Below is a small trained network, with its code and all its weights. Each question gives an input and a target symbol and asks what happens when units are switched off, that is, made to give their printed mean instead of their output.

import numpy as np


def w(rows, s, z=0):
    codes = np.array(rows[::2]) - 128.0
    scale = np.full(codes.shape[1], s)
    scale[-1] = z or s
    return codes * scale


def f(y):
    return y / 2 * (1 + np.tanh(0.7978845608 * (y + 0.044715 * y**3)))


def softmax(a):
    e = np.exp(a - a.max(-1, keepdims=True))
    return e / e.sum(-1, keepdims=True)


def log_softmax(a):
    a = a - a.max(-1, keepdims=True)
    return a - np.log(np.exp(a).sum(-1, keepdims=True))


def net(x, mask):
    ids = ['ΓΔΛΠΦΩεζηθμξστ'.index(c) for c in x.split()]
    T = len(ids)
    res = E[ids] + P[:T]
    r = res
    for j in range(3):
        rows = slice(2 * j, 2 * j + 2)
        q, k, v = (r @ M[0][rows].T for M in (Q, K, V))
        z = softmax(np.where(np.tri(T) > 0, q @ k.T / 2**0.5, -1e9)) @ v
        o = O[0][rows]
        res = res + np.where(mask[j], z, o[:, -1]) @ o[:, :-1]
    y = f(res @ A[0][:, :-1].T + A[0][:, -1])
    res = res + np.where(mask[3:11], y, B[0][:, -1]) @ B[0][:, :-1]
    return log_softmax(res[-1] @ U[:, :-1].T + U[:, -1])


Q, K, V, O, A, B = {}, {}, {}, {}, {}, {}
E = w([
[105,106,133,174],'Γ',
[159,92,100,140],'Δ',
[105,126,174,144],'Λ',
[113,95,112,192],'Π',
[99,107,116,167],'Φ',
[14,145,145,151],'Ω',
[103,101,129,175],'ε',
[99,134,133,123],'ζ',
[153,35,225,169],'η',
[98,142,189,104],'θ',
[150,109,154,106],'μ',
[116,117,99,149],'ξ',
[185,44,249,66],'σ',
[102,120,119,152],'τ',
],0.012)
P = w([
[219,239,120,139],'0',
[158,130,152,167],'1',
[131,65,77,95],'2',
[142,126,169,179],'3',
[113,43,85,103],'4',
[134,124,182,190],'5',
[101,31,92,91],'6',
[127,126,195,201],'7',
[88,19,96,96],'8',
[121,129,206,210],'9',
[69,14,114,82],'10',
[113,125,217,212],'11',
[61,3,117,85],'12',
[106,126,229,227],'13',
],0.0079)
Q[0] = w([
[143,63,110,56],'H0',
[71,73,121,99],'H0',
[124,139,201,207],'H1',
[53,29,124,67],'H1',
[180,253,125,252],'H2',
[162,186,45,42],'H2',
],0.036)
K[0] = w([
[184,167,90,108],'H0',
[147,184,140,111],'H0',
[145,75,205,132],'H1',
[209,240,125,129],'H1',
[6,4,94,130],'H2',
[186,44,104,92],'H2',
],0.041)
V[0] = w([
[170,174,32,41],'H0',
[45,206,83,163],'H0',
[51,210,151,24],'H1',
[54,200,61,232],'H1',
[191,49,30,242],'H2',
[250,93,229,104],'H2',
],0.023)
O[0] = w([
[71,30,73,96,2],'H0',
[134,172,55,110,132],'H0',
[152,116,3,111,72],'H1',
[233,218,142,132,72],'H1',
[189,61,169,39,63],'H2',
[241,146,86,192,169],'H2',
],0.02,0.012)
A[0] = w([
[56,131,120,226,29],'N0',
[195,172,118,77,50],'N1',
[25,96,127,127,206],'N2',
[118,120,221,73,168],'N3',
[128,113,36,1,74],'N4',
[91,153,43,99,2],'N5',
[146,129,100,174,37],'N6',
[192,42,28,52,166],'N7',
],0.0081,0.0073)
B[0] = w([
[135,23,88,8,250],'N0',
[159,16,182,111,162],'N1',
[234,240,153,244,214],'N2',
[93,84,7,69,245],'N3',
[253,225,141,133,145],'N4',
[22,111,252,2,165],'N5',
[192,136,133,46,172],'N6',
[3,198,205,203,160],'N7',
],0.0094,0.023)
U = w([
[90,130,60,80,130],'Γ',
[31,79,252,136,135],'Δ',
[150,118,158,101,79],'Λ',
[114,142,167,142,139],'Π',
[132,89,121,142,131],'Φ',
[199,188,3,162,159],'Ω',
[71,102,114,245,183],'ε',
[124,153,164,159,189],'ζ',
[132,129,156,114,120],'η',
[146,184,176,70,2],'θ',
[150,127,165,113,100],'μ',
[17,226,140,194,169],'ξ',
[163,163,239,198,43],'σ',
[154,118,160,82,52],'τ',
],0.0032,0.0056)

Each question gives the input, a string of symbols that net reads in full, and the target symbol t.
The units are the heads (2 rows each of Q, K, V and O) and the neurons (one row each of A and B). Each row of codes is followed by its name. A weight is (code - 128) times the scale printed after its matrix; where a second scale follows, it is the last column's (O, A, B and U).
mask holds one flag per unit, heads first, then neurons. A switched-off unit (its flag False) gives its mean, the last column of its rows in O or B, instead of its output. The means were averaged over made-up inputs and are rounded, as every weight is.
A unit's drop is (log p(t) with every unit on - log p(t) with that unit switched off) / (log p(t) with every unit on - log p(t) with every unit switched off).
The circuit of an input: a set's keep is (log p(t) with only the set's units on - log p(t) with every unit switched off) / (log p(t) with every unit on - log p(t) with every unit switched off). Starting from all 11 units, units are removed one at a time, each time the one whose removal leaves the highest keep (on an exact tie, the one counted first), for as long as the keep stays at least 0.8.
units of the circuit, in order: the units of the circuit, biggest drop first
k most important neurons: the k neurons with the biggest drops, biggest first
heads that matter: for each layer, one digit per head in row order, 1 if its drop is at least 0.15 and else 0, layers parted by /
input Δ Λ Λ Δ ζ μ Ω, target Δ: heads that matter	111
input Λ Λ Λ Λ η θ Λ τ ζ ζ Δ, target Ω: units of the circuit, in order	(H1)
input Δ ξ Γ Λ ξ, target Δ: units of the circuit, in order	(H0, H2, N7)
input θ θ θ Λ Λ Δ Ω Λ ζ Λ Λ Λ Λ, target Γ: units of the circuit, in order	(H1, N5, H0)
input ζ ζ μ Λ σ ζ Λ Λ, target ε: units of the circuit, in order	(N2, H1)
input Λ θ θ σ Γ τ, target ε: 3 most important neurons	(N2, N3, N5)
input σ ζ θ Δ η, target Φ: 2 most important neurons	(N0, N6)
input Λ Λ Λ ζ Ω θ, target ξ: heads that matter	001
input Λ Ω Γ Λ θ ζ, target ξ: units of the circuit, in order	(H2, N2)
input σ Λ Ω Λ η η Λ Γ Λ, target Φ: units of the circuit, in order	(H1, N0, H2, H0)
input Λ Γ ξ Δ Λ ζ θ θ Δ Λ, target σ: 3 most important neurons	(N3, N0, N1)
input θ Λ Λ Λ Π Π θ θ Λ Π Λ ζ Ω, target Γ: heads that matter	011
input Λ Δ Λ Λ σ Ω Λ θ Λ θ, target ξ: heads that matter	101
input Γ Λ Ω ζ Λ Λ θ η Ω Π, target ξ: heads that matter	001
input θ Λ ζ μ μ, target Γ: 3 most important neurons	(N5, N0, N2)
input Δ Π η Γ τ ε, target Δ: heads that matter	110
input θ ζ θ σ τ θ ζ Λ η θ θ ξ, target Δ: most important neuron	(N0)
input θ Λ Λ Λ ζ Π Λ, target Γ: heads that matter	111
input Λ Λ ξ, target Ω: heads that matter	011
input Π Λ Λ Λ θ Ω, target ξ: heads that matter	101
input μ Λ Λ Π ζ, target ε: units of the circuit, in order	(H0, N7, H1, H2)
input θ ξ Λ Λ Λ Ω Λ Λ Λ Λ ε θ Φ Φ, target ξ: units of the circuit, in order	(H2, H0)
input θ Λ μ Γ ζ Λ Λ Δ Δ η θ θ Λ μ, target Δ: units of the circuit, in order	(H1)
input η Φ Δ Λ θ τ Ω σ Ω Λ Λ ζ Λ, target σ: heads that matter	001
input Λ Λ Λ Γ θ μ μ, target Ω: heads that matter	011
input Ω ζ Γ, target θ: 2 most important neurons	(N5, N4)
input Δ μ Λ θ σ Ω Λ ζ Λ Λ Λ ξ, target ξ: units of the circuit, in order	(H2)
input Δ Λ Λ θ θ θ Δ Λ ε θ Λ, target Δ: 2 most important neurons	(N7, N2)
